Below is a small trained network, with its code and all its weights. Each question gives an input and a target symbol and asks what happens when units are switched off, that is, made to give their printed mean instead of their output.

import numpy as np


def w(rows, s, z=0):
    codes = np.array(rows[::2]) - 128.0
    scale = np.full(codes.shape[1], s)
    scale[-1] = z or s
    return codes * scale


def f(y):
    return np.maximum(y, 0)


def softmax(a):
    e = np.exp(a - a.max(-1, keepdims=True))
    return e / e.sum(-1, keepdims=True)


def log_softmax(a):
    a = a - a.max(-1, keepdims=True)
    return a - np.log(np.exp(a).sum(-1, keepdims=True))


def net(x, mask):
    ids = ['αβηθλμξπφψ'.index(c) for c in x.split()]
    T = len(ids)
    res = E[ids] + P[:T]
    q, k, v = (res @ M[0].T for M in (Q, K, V))
    z = softmax(np.where(np.tri(T) > 0, q @ k.T / 3**0.5, -1e9)) @ v
    res = res + np.where(mask[0], z, O[0][:, -1]) @ O[0][:, :-1]
    y = f(res @ A[0][:, :-1].T + A[0][:, -1])
    res = res + np.where(mask[1:17], y, B[0][:, -1]) @ B[0][:, :-1]
    return log_softmax(res[-1] @ U[:, :-1].T + U[:, -1])


Q, K, V, O, A, B = {}, {}, {}, {}, {}, {}
E = w([
[64,112,131,155,149],'α',
[126,43,75,207,153],'β',
[134,134,254,133,148],'η',
[107,180,150,107,186],'θ',
[110,88,76,170,204],'λ',
[149,71,143,186,192],'μ',
[202,148,188,133,99],'ξ',
[213,111,195,145,151],'π',
[95,181,200,104,136],'φ',
[129,91,163,183,134],'ψ',
],0.011)
P = w([
[149,87,69,31,49],'0',
[189,139,134,92,243],'1',
[54,78,167,168,135],'2',
[158,160,73,156,50],'3',
[183,139,144,92,246],'4',
[59,107,169,215,132],'5',
[160,182,77,195,55],'6',
[175,138,145,97,242],'7',
[57,127,167,255,133],'8',
[162,215,79,231,55],'9',
[176,138,139,95,246],'10',
[45,24,169,72,141],'11',
],0.0098)
Q[0] = w([
[86,96,74,26,212],'head 0',
[145,212,72,154,102],'head 0',
[31,163,123,254,54],'head 0',
],0.032)
K[0] = w([
[81,82,79,4,169],'head 0',
[185,204,68,131,124],'head 0',
[68,230,128,251,165],'head 0',
],0.031)
V[0] = w([
[166,148,210,128,107],'head 0',
[78,96,128,144,5],'head 0',
[183,101,115,159,140],'head 0',
],0.026)
O[0] = w([
[82,134,88,64,184,166],'head 0',
[5,129,144,136,90,255],'head 0',
[157,60,149,74,96,144],'head 0',
],0.019,0.0045)
A[0] = w([
[160,214,75,80,55,125],'neuron 0',
[94,102,66,62,71,125],'neuron 1',
[111,92,172,144,107,74],'neuron 2',
[151,199,130,170,182,79],'neuron 3',
[150,85,101,45,87,50],'neuron 4',
[149,154,54,134,15,12],'neuron 5',
[104,180,74,108,142,110],'neuron 6',
[122,122,132,103,219,91],'neuron 7',
[154,98,190,113,191,119],'neuron 8',
[166,141,163,116,251,106],'neuron 9',
[132,141,67,103,28,156],'neuron 10',
[129,179,118,184,42,99],'neuron 11',
[147,156,33,54,37,49],'neuron 12',
[137,166,171,87,59,136],'neuron 13',
[194,112,122,111,128,131],'neuron 14',
[134,120,103,44,95,107],'neuron 15',
],0.012,0.011)
B[0] = w([
[149,122,172,133,64,149],'neuron 0',
[159,166,141,51,122,243],'neuron 1',
[101,107,55,132,146,205],'neuron 2',
[150,165,94,117,227,223],'neuron 3',
[65,152,56,173,85,173],'neuron 4',
[3,113,157,74,205,142],'neuron 5',
[129,76,160,167,97,223],'neuron 6',
[150,179,192,160,113,233],'neuron 7',
[184,94,131,91,144,204],'neuron 8',
[84,84,82,112,58,254],'neuron 9',
[175,109,134,193,118,185],'neuron 10',
[164,198,141,105,119,204],'neuron 11',
[123,58,188,198,180,142],'neuron 12',
[117,89,111,154,133,182],'neuron 13',
[92,169,177,144,146,179],'neuron 14',
[156,129,94,133,182,187],'neuron 15',
],0.027,0.0088)
U = w([
[72,218,110,189,120,2],'α',
[106,106,87,246,90,115],'β',
[80,116,168,191,81,131],'η',
[113,158,79,168,239,183],'θ',
[191,172,149,230,120,169],'λ',
[117,20,171,170,185,231],'μ',
[98,164,176,122,182,104],'ξ',
[130,146,82,115,75,109],'π',
[56,131,175,224,206,99],'φ',
[3,98,118,139,163,120],'ψ',
],0.0051,0.0035)

Each question gives the input, a string of symbols that net reads in full, and the target symbol t.
The units are the heads (3 rows each of Q, K, V and O) and the neurons (one row each of A and B). Each row of codes is followed by its name. A weight is (code - 128) times the scale printed after its matrix; where a second scale follows, it is the last column's (O, A, B and U).
mask holds one flag per unit, heads first, then neurons. A switched-off unit (its flag False) gives its mean, the last column of its rows in O or B, instead of its output. The means were averaged over made-up inputs and are rounded, as every weight is.
A unit's drop is (log p(t) with every unit on - log p(t) with that unit switched off) / (log p(t) with every unit on - log p(t) with every unit switched off).
The circuit of an input: a set's keep is (log p(t) with only the set's units on - log p(t) with every unit switched off) / (log p(t) with every unit on - log p(t) with every unit switched off). Starting from the 12 units with the biggest drops (on a tie, the unit counted first), units are removed one at a time, each time the one whose removal leaves the highest keep (on an exact tie, the one counted first), for as long as the keep stays at least 0.8.
units of the circuit, in order: the units of the circuit, biggest drop first
unit that matters most: the unit with the biggest drop
k most important neurons: the k neurons with the biggest drops, biggest first
input θ μ ψ ξ β λ π α θ φ, target η: 3 most important neurons	(neuron 6; neuron 0; neuron 15)
input θ θ η θ μ, target θ: most important neuron	(neuron 3)
input β θ θ λ λ μ φ π, target β: units of the circuit, in order	(head 0; neuron 2)
input π β θ ψ θ π μ, target β: units of the circuit, in order	(neuron 4; head 0)
input π α λ β θ λ ξ β θ ψ, target π: units of the circuit, in order	(head 0; neuron 1)
input ψ η θ φ θ, target ψ: units of the circuit, in order	(head 0; neuron 7)
input λ ξ θ θ, target λ: 3 most important neurons	(neuron 0; neuron 2; neuron 9)
input π β π θ ξ φ, target φ: units of the circuit, in order	(head 0; neuron 6; neuron 3; neuron 7)
input η μ μ β ψ φ μ μ, target η: 4 most important neurons	(neuron 7; neuron 6; neuron 9; neuron 3)
input η β θ ψ, target π: units of the circuit, in order	(neuron 1; head 0)
input ψ α θ π μ, target ψ: units of the circuit, in order	(head 0; neuron 7)
input ξ μ ξ θ θ, target ξ: units of the circuit, in order	(head 0; neuron 1; neuron 7)
input ψ μ μ α φ α, target α: units of the circuit, in order	(head 0; neuron 11)
input η π μ η ξ, target η: unit that matters most	head 0
input μ μ θ α θ μ φ μ η η λ, target μ: units of the circuit, in order	(head 0; neuron 11)
input θ θ λ θ ψ ξ μ ψ η β π, target θ: units of the circuit, in order	(head 0; neuron 3)
input η ξ π θ θ, target η: units of the circuit, in order	(neuron 6; neuron 7; head 0; neuron 9)
input μ θ β, target β: units of the circuit, in order	(head 0; neuron 2)
input μ θ μ θ μ μ θ θ, target μ: units of the circuit, in order	(head 0; neuron 8; neuron 11)
input θ ξ θ ψ α, target θ: 2 most important neurons	(neuron 3; neuron 6)
input π π μ θ θ θ θ μ θ λ, target φ: 4 most important neurons	(neuron 5; neuron 14; neuron 1; neuron 9)
input θ μ ψ θ φ ξ φ π β α θ π, target π: 3 most important neurons	(neuron 9; neuron 8; neuron 4)
input β θ π π ψ η φ μ, target β: most important neuron	(neuron 2)
input θ α ψ α μ φ π, target θ: 3 most important neurons	(neuron 15; neuron 4; neuron 12)
input α ψ θ π ψ θ β, target ψ: 3 most important neurons	(neuron 5; neuron 2; neuron 7)
input ξ η β μ ψ θ μ ψ φ η β, target ξ: 3 most important neurons	(neuron 1; neuron 9; neuron 7)
input μ π ξ, target ξ: 2 most important neurons	(neuron 1; neuron 9)
